[[68, 121, 146, 124, 74],
 [104, 83, 68, 93, 151],
 [113, 75, 77, 83, 136]] => 68

[[84, 132, 91, 126, 83, 34, 86],
 [114, 102, 96, 113, 128, 102, 95]] => 83

[[65, 140, 154, 126, 34],
 [81, 120, 138, 123, 35],
 [92, 112, 137, 113, 42]] => 138

[[86, 70, 74, 122],
 [118, 98, 98, 150]] => 70

[[87, 121, 99, 69, 86, 58, 135],
 [34, 98, 105, 161, 56, 93, 130]] => 86

[[129, 66, 112, 95],
 [146, 167, 160, 74]] => 66

[[105, 135, 48, 86],
 [141, 111, 113, 69]] => 135

[[110, 109, 90, 104, 132, 57, 101],
 [82, 148, 119, 130, 105, 115, 131]] => 132

[[97, 98, 121, 117, 141, 77],
 [117, 42, 100, 34, 118, 105]] => 117

[[124, 70, 60, 75, 160],
 [123, 80, 85, 72, 107],
 [79, 128, 133, 123, 46]] => 85
---
89	106	163	93 -> 163
57	149	107	102	100	115	94 -> 115
50	135	98	113	51	83 -> 51
155	72	77	39	87 -> 39
40	80	108	103	100	95	104 -> 95
131	70	159	75	135	98 -> 135
86	59	116	135	46 -> 135
---
 91  111  125  104   76
 99  111  118  102   47
105   87   83   93  133
result: 102

 60  117  109   92  129   81   87
141   69   41  105  116  101   90
result: 81

 98  109   98  101
 69  137  104   47
result: 98

 97   98   54  114  109
159   81   90  117   59
result: 114

 85   62   61  119   89  104   59
 88  115  103   72   68  132   52
result: 104

161   98  110   68  100   94  102
 78  133   61  127   82  130   61
result: 94

121   99   89  100  100
119   99   49   99  100
result: 100
---
[[ 71  73  62 161  62 160]
 [ 69  66  59 163  55 163]
 [ 94  98  94  97  98  97]] 71

[131  82 103  49 134  99] 131

[[ 63 103  66  64]
 [ 52 100  57  54]] 63

[[129  64  92 134]
 [116  75  94 120]
 [ 81 160 129  82]] 129

[[ 88  51  93 107 155 110 114]
 [104 131 103  95 102 116 125]] 88

[108 110  52 128 106  77] 108

[ 85  99 111  45 105] 85

[[ 91  77 113  84  98]
 [102  58 151  82  94]
 [ 94 149  94 101  94]] 91
---
[119,154,125,35,57] Out: 35
[84,166,67,90,129,155] Out: 129
[140,118,59,95,33,136,100] Out: 136
[101,132,114,111,50,66] Out: 50
[67,49,120,89,37,134] Out: 37
[89,168,88,97] Out: 88
[61,136,134,160] Out: 134
[114,120,52,130,98,74,57] Out: 74
[72,96,33,148,107] Out: 148
---
[120,151,120,80,127] ans = 120

[[146,128,102,100,99,100,100],
[100,100,101,120,149,123,102]] ans = 102

[153,87,99,40] ans = 99

[62,41,167,46,105,157] ans = 167

[81,124,157,55] ans = 157

[70,83,102,125,166,100] ans = 102

[[147,81,93,98],
[118,111,66,137]] ans = 93

[[108,61,89,75],
[119,63,90,95],
[81,124,52,66]] ans = 89

[108,80,57,154,144] ans = 57
---
[[95,84,53,75,84,134,99],
[88,111,89,42,141,132,113]] out 89

[[100,106,68,153],
[100,114,71,103],
[107,150,100,134]] out 71

[[41,109,70,128],
[84,99,37,116]] out 37

[[111,86,109,104,84,150,89],
[74,122,114,77,117,131,102]] out 114

[[116,117,117,121,117,58],
[38,93,92,36,93,107]] out 92

[[78,56,86,130,43,45,50],
[78,57,85,129,44,46,51],
[79,57,86,129,46,48,54]] out 85

[[90,134,128,70,157,41],
[67,134,140,63,123,50],
[75,134,137,63,139,50]] out 140
---
[[135,81,115,125],
[76,115,90,82],
[102,54,157,143]] Answer: 143

[122,107,157,89,50,104] Answer: 122

[159,157,151,65,156,64] Answer: 157

[[46,73,164,44,91,71],
[49,85,146,45,83,72],
[54,58,152,43,87,53]] Answer: 152

[116,104,74,66,49,59,81] Answer: 104

[106,53,81,159,100] Answer: 106

[129,106,154,43,56] Answer: 129

[102,150,93,103,145,151] Answer: 150

[[129,45,155,123,79,92],
[120,103,154,87,165,126]] Answer: 155
---
Input: [154, 98, 91, 92]
Output: 91
Input: [123, 88, 65, 44, 94, 89]
Output: 65
Input: [140, 144, 51, 49]
Output: 51
Input: [69, 42, 150, 111, 131]
Output: 150
Input: [158, 102, 99, 80, 50, 116]
Output: 99
Input: [159, 39, 69, 110, 78]
Output: 69
---
[[130 133  76  58]
 [116  66  91 148]
 [ 87  95  99 106]] value 130

[90 81 37 96] value 81

[[164 103 157  68  68 147  64]
 [103 101 102  99 100 101  99]] value 147

[ 72 153  69  79] value 72

[116  86  88  45 119] value 88

[ 65  50  81  57 167  34] value 65
---
[82,81,86,119,167,128] -> 167
[161,61,122,156,37] -> 156
[89,38,114,89,65,90] -> 65
[116,160,109,87,103,142] -> 103
[107,108,149,150,108,95] -> 108
[71,86,116,155,86,120] -> 86
[78,77,165,108,47] -> 108
[116,70,82,48,100,111,118] -> 111
---
[158,118,164,59] ==> 158
[46,93,86,85,117] ==> 46
[122,80,99,151,106] ==> 122
[118,75,149,104,115,129,117] ==> 118
[133,137,110,49,128,79,67] ==> 133
[58,60,72,69,93,52,73] ==> 58
[167,74,138,92,135,93,84] ==> 167
[49,113,79,85,130,98,64] ==> 49
[53,51,91,42,156,90] ==> 53
[127,156,46,63,152,55,92] ==> 127
---
[[81,118,128,95,130,130,105],
[124,131,128,138,49,141,67],
[62,127,145,78,113,125,97]] --> 130

[[76,85,161,55],
[123,97,152,53],
[81,94,67,136]] --> 161

[[97,166,72,122],
[133,129,104,112],
[52,108,64,81]] --> 72

[[105,94,102,84],
[73,87,118,68],
[51,90,122,44]] --> 102

[[102,96,118,88,116],
[70,69,134,94,151],
[134,154,80,93,54]] --> 88

[[123,91,109,110,166,94,96],
[139,109,110,68,118,131,141],
[76,88,74,90,105,103,124]] --> 94

[[126,121,132,118,99,100,124],
[138,125,155,129,101,94,135],
[123,126,89,90,115,92,101]] --> 100

[[38,118,85,113],
[96,122,109,135],
[85,54,145,136]] --> 85

[[99,117,105,75],
[107,145,82,35],
[121,51,146,60]] --> 105
---
[[127 128 120 124]
 [118 118 109 114]
 [ 48  48  44  46]] -> 48

[106  49  83 117 133  93] -> 117

[110  40 101 118 106 116] -> 118

[158 123 138  95  54] -> 138

[[ 90  75  86 117  59 129 118]
 [106  83  94 117  68 127 118]
 [153 108 120 113 101 119 117]] -> 101

[ 95 138  85 108  98  39  99] -> 98
---
array([157, 155, 159, 158]) ==> 158
array([165, 149, 127, 163, 137]) ==> 137
array([36, 55, 48, 43, 46]) ==> 46
array([ 98, 108, 125, 106,  51]) ==> 51
array([ 66,  99,  65,  89,  92, 149, 122]) ==> 122
array([ 89, 129, 134, 118,  46]) ==> 46
---
[[102,86,40,96],
[155,71,61,86],
[154,103,74,96]] result: 71

[[63,134,124,147,120,78],
[159,40,91,35,91,121]] result: 35

[[83,92,127,94,111,85,136],
[102,127,77,101,51,99,80]] result: 51

[[100,96,101,99,97],
[103,99,106,103,93],
[91,105,39,79,113]] result: 106

[[107,155,115,91,84],
[107,116,119,112,89]] result: 119

[[97,100,101,106,98,103,103],
[97,99,98,93,101,102,96],
[86,55,71,146,121,46,41]] result: 101
---
[[102,78,81,111,71,126,149],
[94,65,96,111,109,101,142],
[74,71,76,85,125,105,122]]: 105

[[109,84,70,99,106,119],
[88,66,69,114,88,106],
[130,93,77,47,95,72]]: 95

[[80,87,158,138,99,81],
[74,139,78,63,139,165],
[80,90,140,127,65,58]]: 65

[[49,93,87,104,116,48],
[104,142,112,121,153,91],
[101,146,122,50,126,70]]: 126

[[70,162,102,132,90,75,96],
[84,124,111,82,115,112,104],
[126,124,142,139,104,81,99]]: 81

[[59,160,87,160,148],
[99,93,73,104,96],
[100,92,92,107,84]]: 107

[[104,124,40,124,115,135],
[90,90,142,96,89,66],
[79,134,91,117,88,82]]: 88

[[124,86,47,130],
[79,134,140,63],
[101,104,97,42]]: 97
